Here is a tiny trained network, its code and every weight. The questions are about switching its units off for an input and a target symbol, where a switched-off unit gives its printed mean instead of its output.

import numpy as np


def w(rows, s, z=0):
    codes = np.array(rows[::2]) - 128.0
    scale = np.full(codes.shape[1], s)
    scale[-1] = z or s
    return codes * scale


def f(y):
    return y / 2 * (1 + np.tanh(0.7978845608 * (y + 0.044715 * y**3)))


def softmax(a):
    e = np.exp(a - a.max(-1, keepdims=True))
    return e / e.sum(-1, keepdims=True)


def log_softmax(a):
    a = a - a.max(-1, keepdims=True)
    return a - np.log(np.exp(a).sum(-1, keepdims=True))


def net(x, mask):
    ids = ['ΣΩβγεζηθμπτφψ'.index(c) for c in x.split()]
    T = len(ids)
    res = E[ids] + P[:T]
    u = 0
    for l in range(3):
        q, k, v = (res @ M[l].T for M in (Q, K, V))
        z = softmax(np.where(np.tri(T) > 0, q @ k.T / 4**0.5, -1e9)) @ v
        res = res + np.where(mask[u], z, O[l][:, -1]) @ O[l][:, :-1]
        u += 1
        y = f(res @ A[l][:, :-1].T + A[l][:, -1])
        res = res + np.where(mask[u : u + 8], y, B[l][:, -1]) @ B[l][:, :-1]
        u += 8
    return log_softmax(res[-1] @ U[:, :-1].T + U[:, -1])


Q, K, V, O, A, B = {}, {}, {}, {}, {}, {}
E = w([
[68,139,111,92,164,228,137,215,148],'Σ',
[63,150,204,159,99,124,110,49,137],'Ω',
[119,159,85,95,98,124,114,207,218],'β',
[157,104,146,85,42,61,118,202,113],'γ',
[50,113,19,96,12,117,132,143,86],'ε',
[145,100,123,136,115,214,136,203,123],'ζ',
[90,170,95,129,111,75,182,203,45],'η',
[145,90,215,92,179,125,139,181,66],'θ',
[116,69,176,41,185,122,101,223,184],'μ',
[217,149,104,171,59,112,127,194,181],'π',
[38,173,149,57,211,114,153,174,134],'τ',
[165,138,148,119,219,160,118,201,172],'φ',
[81,190,27,177,114,255,167,189,99],'ψ',
],0.01)
P = w([
[127,114,85,179,162,94,89,129,135],'0',
[153,153,145,32,122,170,103,139,92],'1',
[121,151,154,167,125,120,131,152,160],'2',
[73,25,78,101,129,253,88,113,202],'3',
[233,147,98,85,150,174,144,116,87],'4',
[126,146,162,175,124,113,171,142,173],'5',
],0.014)
Q[0] = w([
[97,253,201,181,93,114,190,151,137],'0.h1',
[146,127,100,148,131,51,164,82,105],'0.h1',
[103,59,100,129,159,118,110,46,87],'0.h1',
[131,166,114,113,79,123,133,130,78],'0.h1',
],0.014)
K[0] = w([
[112,129,186,128,106,153,255,129,160],'0.h1',
[155,140,104,73,112,135,136,113,126],'0.h1',
[144,175,118,96,171,145,55,105,56],'0.h1',
[117,135,144,126,86,139,106,111,130],'0.h1',
],0.018)
V[0] = w([
[60,164,148,154,191,162,157,101,50],'0.h1',
[254,15,187,200,73,182,96,107,66],'0.h1',
[143,188,96,165,96,217,167,182,3],'0.h1',
[190,122,126,225,90,101,163,41,153],'0.h1',
],0.0046)
O[0] = w([
[94,128,159,102,232,168,116,79,98,135],'0.h1',
[130,52,211,223,30,171,96,216,2,14],'0.h1',
[147,104,105,160,140,120,253,88,42,2],'0.h1',
[144,194,151,178,53,208,27,145,84,209],'0.h1',
],0.0052,0.00099)
A[0] = w([
[208,148,197,127,84,171,47,150,26,49],'0.n1',
[145,117,86,127,117,93,137,133,44,72],'0.n2',
[163,153,152,244,210,1,171,151,150,65],'0.n3',
[23,113,125,179,109,29,189,86,107,97],'0.n4',
[53,104,78,99,164,130,178,177,101,102],'0.n5',
[141,47,154,28,207,201,151,146,94,25],'0.n6',
[178,191,180,75,140,73,222,179,27,2],'0.n7',
[106,156,113,121,93,140,206,160,47,106],'0.n8',
],0.0066,0.0065)
B[0] = w([
[112,127,23,84,159,120,200,82,211,207],'0.n1',
[188,101,88,131,131,114,101,65,130,33],'0.n2',
[254,162,145,146,171,155,51,142,138,199],'0.n3',
[134,218,88,44,119,130,31,130,105,183],'0.n4',
[207,65,92,152,82,152,106,77,167,204],'0.n5',
[149,187,55,186,38,90,124,135,141,255],'0.n6',
[98,147,168,129,90,180,61,193,235,97],'0.n7',
[163,117,102,101,165,157,71,111,139,152],'0.n8',
],0.0071,0.00089)
Q[1] = w([
[69,2,160,160,95,172,85,36,180],'1.h1',
[86,168,156,87,171,88,120,81,77],'1.h1',
[115,151,215,152,243,208,206,217,169],'1.h1',
[147,239,194,152,53,65,195,140,120],'1.h1',
],0.0087)
K[1] = w([
[103,85,112,192,179,70,1,87,105],'1.h1',
[101,135,149,75,120,150,85,77,156],'1.h1',
[147,130,201,160,244,185,189,147,155],'1.h1',
[147,163,201,136,41,153,166,121,181],'1.h1',
],0.011)
V[1] = w([
[253,160,118,98,162,109,113,81,62],'1.h1',
[169,129,39,158,30,91,129,148,138],'1.h1',
[67,166,109,135,133,103,101,73,151],'1.h1',
[172,68,74,76,176,127,174,183,139],'1.h1',
],0.0062)
O[1] = w([
[52,183,135,50,172,182,53,150,124,58],'1.h1',
[39,254,139,184,81,147,164,146,119,214],'1.h1',
[185,196,86,117,96,96,100,54,191,218],'1.h1',
[48,133,183,95,196,112,196,136,123,7],'1.h1',
],0.0071,0.0012)
A[1] = w([
[100,168,182,169,132,57,121,91,89,162],'1.n1',
[218,125,128,69,115,139,130,58,68,3],'1.n2',
[93,136,230,82,135,88,196,67,41,82],'1.n3',
[126,89,169,135,116,6,138,151,73,82],'1.n4',
[120,81,76,99,109,184,98,149,108,53],'1.n5',
[137,124,138,145,102,173,125,163,157,91],'1.n6',
[126,128,130,162,166,125,197,80,102,121],'1.n7',
[197,130,111,161,123,76,135,170,129,47],'1.n8',
],0.011,0.0053)
B[1] = w([
[174,98,131,58,139,108,97,120,98,237],'1.n1',
[34,114,34,222,57,140,206,197,202,174],'1.n2',
[109,250,202,55,185,150,118,148,3,162],'1.n3',
[67,115,112,86,47,7,83,75,51,115],'1.n4',
[134,147,239,137,164,92,126,79,129,251],'1.n5',
[85,143,141,136,118,65,142,88,67,247],'1.n6',
[176,128,100,152,115,146,142,79,64,136],'1.n7',
[60,169,157,115,202,117,99,178,137,154],'1.n8',
],0.008,0.0025)
Q[2] = w([
[153,52,130,186,130,145,113,133,113],'2.h1',
[76,123,117,125,83,175,2,54,134],'2.h1',
[218,187,67,97,140,111,170,158,44],'2.h1',
[204,173,169,60,96,116,84,157,123],'2.h1',
],0.0088)
K[2] = w([
[114,105,125,160,196,148,137,123,73],'2.h1',
[92,160,75,136,153,100,19,80,85],'2.h1',
[171,147,189,63,12,221,171,148,145],'2.h1',
[161,155,255,101,77,147,69,89,158],'2.h1',
],0.0088)
V[2] = w([
[69,30,72,124,122,132,129,160,220],'2.h1',
[164,133,121,179,173,99,67,221,142],'2.h1',
[135,119,54,108,142,253,122,82,26],'2.h1',
[138,82,143,26,31,45,103,61,56],'2.h1',
],0.0048)
O[2] = w([
[136,68,170,84,78,94,180,207,234,65],'2.h1',
[90,196,252,126,66,152,216,119,125,253],'2.h1',
[161,71,77,139,139,254,109,138,90,81],'2.h1',
[21,100,42,95,162,54,13,131,11,121],'2.h1',
],0.005,0.0017)
A[2] = w([
[84,5,90,206,140,153,175,139,138,120],'2.n1',
[124,156,52,49,123,137,58,95,83,3],'2.n2',
[229,154,70,98,141,67,109,195,129,69],'2.n3',
[158,62,245,30,242,91,120,106,141,2],'2.n4',
[224,138,168,77,171,153,191,63,26,60],'2.n5',
[221,40,49,142,151,154,160,68,215,32],'2.n6',
[140,14,116,170,105,54,175,160,175,42],'2.n7',
[91,131,229,2,118,156,152,65,90,10],'2.n8',
],0.0074,0.0029)
B[2] = w([
[133,39,146,111,124,104,165,119,86,188],'2.n1',
[167,99,178,152,116,134,198,151,188,219],'2.n2',
[87,143,157,100,122,155,132,134,87,158],'2.n3',
[114,105,1,224,127,159,104,119,159,220],'2.n4',
[87,113,120,110,75,104,93,149,198,192],'2.n5',
[115,208,140,140,207,44,159,92,62,202],'2.n6',
[111,111,176,60,138,92,91,163,169,156],'2.n7',
[170,154,116,154,200,119,120,197,116,253],'2.n8',
],0.0099,0.0035)
U = w([
[128,137,148,111,164,65,185,93,109,106],'Σ',
[207,123,173,141,115,99,46,47,128,225],'Ω',
[115,152,168,115,102,105,173,116,200,37],'β',
[7,155,134,92,117,72,115,116,51,75],'γ',
[51,128,4,100,4,196,170,101,148,216],'ε',
[133,29,174,153,81,151,170,174,97,126],'ζ',
[124,175,132,1,196,200,97,194,95,254],'η',
[97,95,81,188,153,125,84,166,55,95],'θ',
[80,97,116,128,132,98,115,148,176,62],'μ',
[86,190,172,250,111,110,166,159,98,32],'π',
[94,171,83,151,181,109,124,92,143,44],'τ',
[195,96,111,224,130,183,175,145,189,45],'φ',
[173,146,89,189,139,182,198,77,20,113],'ψ',
],0.006,0.0051)

Each question gives the input, a string of symbols that net reads in full, and the target symbol t.
The units are the heads (4 rows each of Q, K, V and O) and the neurons (one row each of A and B). Each row of codes is followed by its name. A weight is (code - 128) times the scale printed after its matrix; where a second scale follows, it is the last column's (O, A, B and U).
mask holds one flag per unit, layer by layer, with each layer's heads first. A switched-off unit (its flag False) gives its mean, the last column of its rows in O or B, instead of its output. The means were averaged over made-up inputs and are rounded, as every weight is.
A unit's drop is (log p(t) with every unit on - log p(t) with that unit switched off) / (log p(t) with every unit on - log p(t) with every unit switched off).
The circuit of an input: a set's keep is (log p(t) with only the set's units on - log p(t) with every unit switched off) / (log p(t) with every unit on - log p(t) with every unit switched off). Starting from the 12 units with the biggest drops (on a tie, the unit counted first), units are removed one at a time, each time the one whose removal leaves the highest keep (on an exact tie, the one counted first), for as long as the keep stays at least 0.8.
units of the circuit, in order: the units of the circuit, biggest drop first
k most important neurons: the k neurons with the biggest drops, biggest first
top k neurons in layer l: the k neurons of layer l with the biggest drops, biggest first
drop when u is switched off: that unit's drop, to one decimal
input φ ε γ ε Ω, target η: units of the circuit, in order : (1.n3, 1.h1, 2.n8, 0.h1)
input π η Ω Ω Ω, target ψ: 4 most important neurons : (1.n2, 2.n6, 1.n7, 1.n3)
input Ω μ Ω Ω Ω, target Σ: 4 most important neurons : (2.n6, 1.n2, 2.n7, 2.n1)
input η θ Ω ζ, target η: units of the circuit, in order : (1.h1, 0.n3, 2.n8, 0.h1)
input Ω ζ η Σ, target Ω: units of the circuit, in order : (1.n5, 1.h1, 0.n5)
input Ω ζ μ Ω Ω, target ψ: 4 most important neurons : (1.n2, 1.n3, 2.n6, 1.n7)
input Ω Ω ε π ψ, target η: units of the circuit, in order : (1.h1)
input π ζ η π, target π: 2 most important neurons : (1.n6, 1.n5)
input ε Ω Ω ε π, target η: top 2 neurons in layer 0 : (0.n6, 0.n5)
input θ ζ Ω γ, target θ: 3 most important neurons : (1.n5, 2.n4, 1.n4)
input Ω η Ω Ω θ π, target π: top 2 neurons in layer 1 : (1.n8, 1.n6)
input φ π ε ε, target φ: 2 most important neurons : (1.n5, 2.n4)
input μ η ζ Ω, target μ: top 2 neurons in layer 1 : (1.n4, 1.n3)
input Ω Ω ε τ, target Ω: top 2 neurons in layer 0 : (0.n5, 0.n6)
input Σ Ω ε θ, target Σ: most important neuron : (2.n6)
input η Ω μ ε, target η: 2 most important neurons : (1.n5, 2.n8)
input μ π ε ε, target μ: top 2 neurons in layer 1 : (1.n5, 1.n4)
input Ω ζ η η, target Ω: 2 most important neurons : (1.n5, 0.n5)
input θ Ω ε ζ Ω, target ε: 3 most important neurons : (1.n3, 1.n2, 2.n5)
input η ψ ε ζ π, target η: most important neuron : (2.n4)
input Ω Ω Ω θ, target Ω: 2 most important neurons : (1.n5, 0.n6)
input η ε π Ω, target η: 2 most important neurons : (0.n3, 2.n8)
input Ω ψ Ω ε ε η, target η: top 2 neurons in layer 2 : (2.n3, 2.n4)
input τ ζ ε ε, target τ: drop when 1.h1 is switched off : 0.2
input π β Ω Ω Ω θ, target θ: drop when 0.n6 is switched off : 0.1
input Σ Ω ε π, target Σ: drop when 0.h1 is switched off : 0.3
input π Ω Σ Ω, target π: drop when 2.n4 is switched off : 0.0
input Ω Σ Ω θ θ ζ, target ζ: most important neuron : (2.n1)
input θ μ ε Ω, target θ: top 2 neurons in layer 2 : (2.n4, 2.n8)
